Below are the code and all the weights of a small trained network. Each question names an input and a class and asks about switching units off, where a switched-off unit gives its printed mean instead of its output.

import numpy as np


def w(rows, s, z=0):
    codes = np.array(rows[::2]) - 128.0
    scale = np.full(codes.shape[1], s)
    scale[-1] = z or s
    return codes * scale


def norm(h):
    return h / np.sqrt((h * h).mean(-1, keepdims=True) + 1e-5)


def f(y):
    return np.maximum(y, 0)


def log_softmax(a):
    a = a - a.max(-1, keepdims=True)
    return a - np.log(np.exp(a).sum(-1, keepdims=True))


def net(x, mask):
    res = np.array(x, float).reshape(1, 8) / 4 @ E
    u = 0
    for l in range(2):
        y = f(norm(res) @ A[l][:, :-1].T + A[l][:, -1])
        res = res + np.where(mask[u : u + 9], y, B[l][:, -1]) @ B[l][:, :-1]
        u += 9
    return log_softmax(norm(res)[-1] @ U[:, :-1].T + U[:, -1])


A, B = {}, {}
E = w([
[128,129,128,127,128,131,126,130,129,126,126,127],'x0',
[127,129,126,132,126,126,126,127,130,127,128,129],'x1',
[126,130,133,128,128,135,129,134,131,128,128,131],'x2',
[110,208,113,107,140,157,85,163,45,215,133,76],'x3',
[128,134,128,130,133,130,127,130,134,130,127,132],'x4',
[128,128,129,130,126,127,126,131,130,129,133,126],'x5',
[52,173,189,126,153,3,127,152,120,87,44,128],'x6',
[65,91,104,165,183,152,150,123,147,148,136,56],'x7',
],0.0046)
A[0] = w([
[116,117,117,194,124,102,135,99,120,139,82,129,214],'0.n1',
[43,85,65,175,212,140,160,145,176,130,141,22,139],'0.n2',
[181,182,71,107,98,244,54,134,30,254,186,76,140],'0.n3',
[195,80,53,123,108,228,129,133,156,134,187,147,175],'0.n4',
[97,230,102,72,142,134,64,195,35,224,128,64,78],'0.n5',
[110,211,102,98,137,126,77,160,49,175,145,91,87],'0.n6',
[218,65,38,117,93,185,140,120,142,136,202,120,186],'0.n7',
[209,135,132,116,50,202,146,70,110,145,211,182,76],'0.n8',
[99,113,89,175,149,202,117,155,119,175,160,64,2],'0.n9',
],0.0038,0.0042)
B[0] = w([
[173,164,143,141,99,130,125,144,173,111,181,166,173],'0.n1',
[70,5,87,175,197,138,105,124,166,147,26,70,193],'0.n2',
[197,121,29,12,154,86,158,255,188,29,186,120,254],'0.n3',
[75,159,213,156,110,161,85,73,67,162,94,99,211],'0.n4',
[145,106,205,171,112,203,76,19,84,214,105,147,214],'0.n5',
[107,90,147,218,59,137,120,68,133,151,86,106,186],'0.n6',
[98,136,183,155,124,160,116,32,83,188,74,140,214],'0.n7',
[140,123,144,154,122,24,82,194,143,158,68,115,185],'0.n8',
[91,162,183,38,125,135,168,88,101,113,195,178,152],'0.n9',
],0.0045,0.0079)
A[1] = w([
[127,117,47,92,166,61,151,253,189,68,136,142,144],'1.n1',
[122,167,134,121,144,47,117,174,99,132,76,135,156],'1.n2',
[158,96,9,34,167,115,122,238,180,98,141,108,168],'1.n3',
[202,211,192,107,43,98,99,118,107,115,138,210,131],'1.n4',
[199,162,148,79,90,64,144,176,153,83,174,186,82],'1.n5',
[145,159,131,98,139,132,82,177,83,185,146,89,149],'1.n6',
[232,211,84,62,65,108,122,241,122,63,196,174,71],'1.n7',
[129,197,115,111,116,108,170,141,165,77,203,165,4],'1.n8',
[159,197,127,85,130,82,189,183,133,40,203,169,11],'1.n9',
],0.007,0.0042)
B[1] = w([
[236,165,40,165,99,19,206,199,135,66,102,107,164],'1.n1',
[120,65,136,108,129,220,110,98,162,142,161,116,181],'1.n2',
[116,215,56,10,115,98,203,255,100,132,244,135,165],'1.n3',
[198,237,173,139,58,121,125,116,43,34,221,210,254],'1.n4',
[46,112,131,70,209,202,131,92,96,201,70,60,183],'1.n5',
[89,94,158,172,150,127,155,93,163,87,96,154,206],'1.n6',
[122,51,58,186,138,42,79,151,245,221,57,105,194],'1.n7',
[167,171,196,20,216,112,216,36,35,223,11,123,137],'1.n8',
[108,121,137,30,252,178,197,79,62,218,75,82,149],'1.n9',
],0.0073,0.0098)
U = w([
[218,229,240,219,21,193,30,33,19,24,218,242,189],'0',
[28,13,211,235,191,233,41,30,227,218,20,38,254],'1',
[254,210,19,106,42,47,26,229,217,221,227,218,71],'2',
[35,125,40,8,197,254,198,235,111,179,251,40,49],'3',
[231,226,152,29,242,109,241,49,16,124,35,106,104],'4',
[174,82,9,229,164,14,229,232,235,25,65,32,1],'5',
],0.0093,0.0039)

Each question gives the input, the list of numbers given to net, and the class t.
The units are the neurons (one row each of A and B). Each row of codes is followed by its name. A weight is (code - 128) times the scale printed after its matrix; where a second scale follows, it is the last column's (A, B and U).
mask holds one flag per neuron, layer by layer. A switched-off neuron (its flag False) gives its mean, the last column of its row in B, instead of its output. The means were averaged over made-up inputs and are rounded, as every weight is.
A unit's drop is (log p(t) with every unit on - log p(t) with that unit switched off) / (log p(t) with every unit on - log p(t) with every unit switched off).
The circuit of an input: a set's keep is (log p(t) with only the set's units on - log p(t) with every unit switched off) / (log p(t) with every unit on - log p(t) with every unit switched off). Starting from the 12 units with the biggest drops (on a tie, the unit counted first), units are removed one at a time, each time the one whose removal leaves the highest keep (on an exact tie, the one counted first), for as long as the keep stays at least 0.8.
units of the circuit, in order: the units of the circuit, biggest drop first
unit that matters most: the unit with the biggest drop
k most important neurons: the k neurons with the biggest drops, biggest first
top k neurons in layer l: the k neurons of layer l with the biggest drops, biggest first
input [-1,7,2,4,0,-2,2,1], class 1: unit that matters most : 0.n5
input [5,5,7,-6,-5,-3,3,0], class 4: 2 most important neurons : 0.n2; 0.n5
input [2,7,-4,2,4,-7,-7,1], class 3: top 3 neurons in layer 0 : 0.n3; 0.n5; 0.n7
input [-1,-7,2,-7,-7,-8,6,-1], class 4: 3 most important neurons : 0.n2; 0.n5; 0.n7
input [5,7,7,-2,3,5,4,-5], class 4: top 3 neurons in layer 0 : 0.n5; 0.n7; 0.n4
input [-3,8,4,8,3,-4,0,-5], class 2: 4 most important neurons : 0.n3; 0.n7; 1.n7; 0.n4
input [-3,4,8,-3,-7,-3,2,-2], class 4: 3 most important neurons : 0.n5; 0.n7; 0.n4
input [7,5,-1,0,-6,-2,8,4], class 5: 2 most important neurons : 0.n5; 0.n7
input [1,-1,1,1,-6,1,4,-1], class 0: 2 most important neurons : 0.n3; 0.n2
input [3,-7,8,-3,6,1,2,5], class 5: 4 most important neurons : 0.n5; 0.n7; 0.n4; 0.n3
input [-7,-1,-4,-2,-4,-2,2,-8], class 4: 4 most important neurons : 0.n5; 0.n7; 0.n4; 1.n4
input [8,-2,-3,-4,4,-2,1,-2], class 4: 3 most important neurons : 0.n5; 0.n7; 0.n2
input [0,-3,-4,1,5,-8,-7,-4], class 2: 4 most important neurons : 0.n3; 0.n5; 1.n7; 0.n6
input [4,-2,5,3,-6,4,0,-4], class 2: unit that matters most : 0.n3
input [3,-5,2,3,3,2,0,-1], class 2: 3 most important neurons : 0.n3; 0.n7; 0.n4
input [2,5,2,7,8,-8,-8,-2], class 2: units of the circuit, in order : 0.n3; 1.n7
input [5,-7,-4,-7,0,5,7,-2], class 4: top 2 neurons in layer 0 : 0.n2; 0.n5
input [4,-8,2,7,5,5,4,0], class 0: top 2 neurons in layer 1 : 1.n7; 1.n5
input [-7,-6,-8,1,3,7,-7,-1], class 2: top 4 neurons in layer 0 : 0.n3; 0.n5; 0.n6; 0.n2
input [-1,6,4,-2,-8,0,4,7], class 5: top 2 neurons in layer 0 : 0.n5; 0.n7
input [-4,-2,-8,-2,-3,-1,-8,5], class 1: units of the circuit, in order : 1.n4
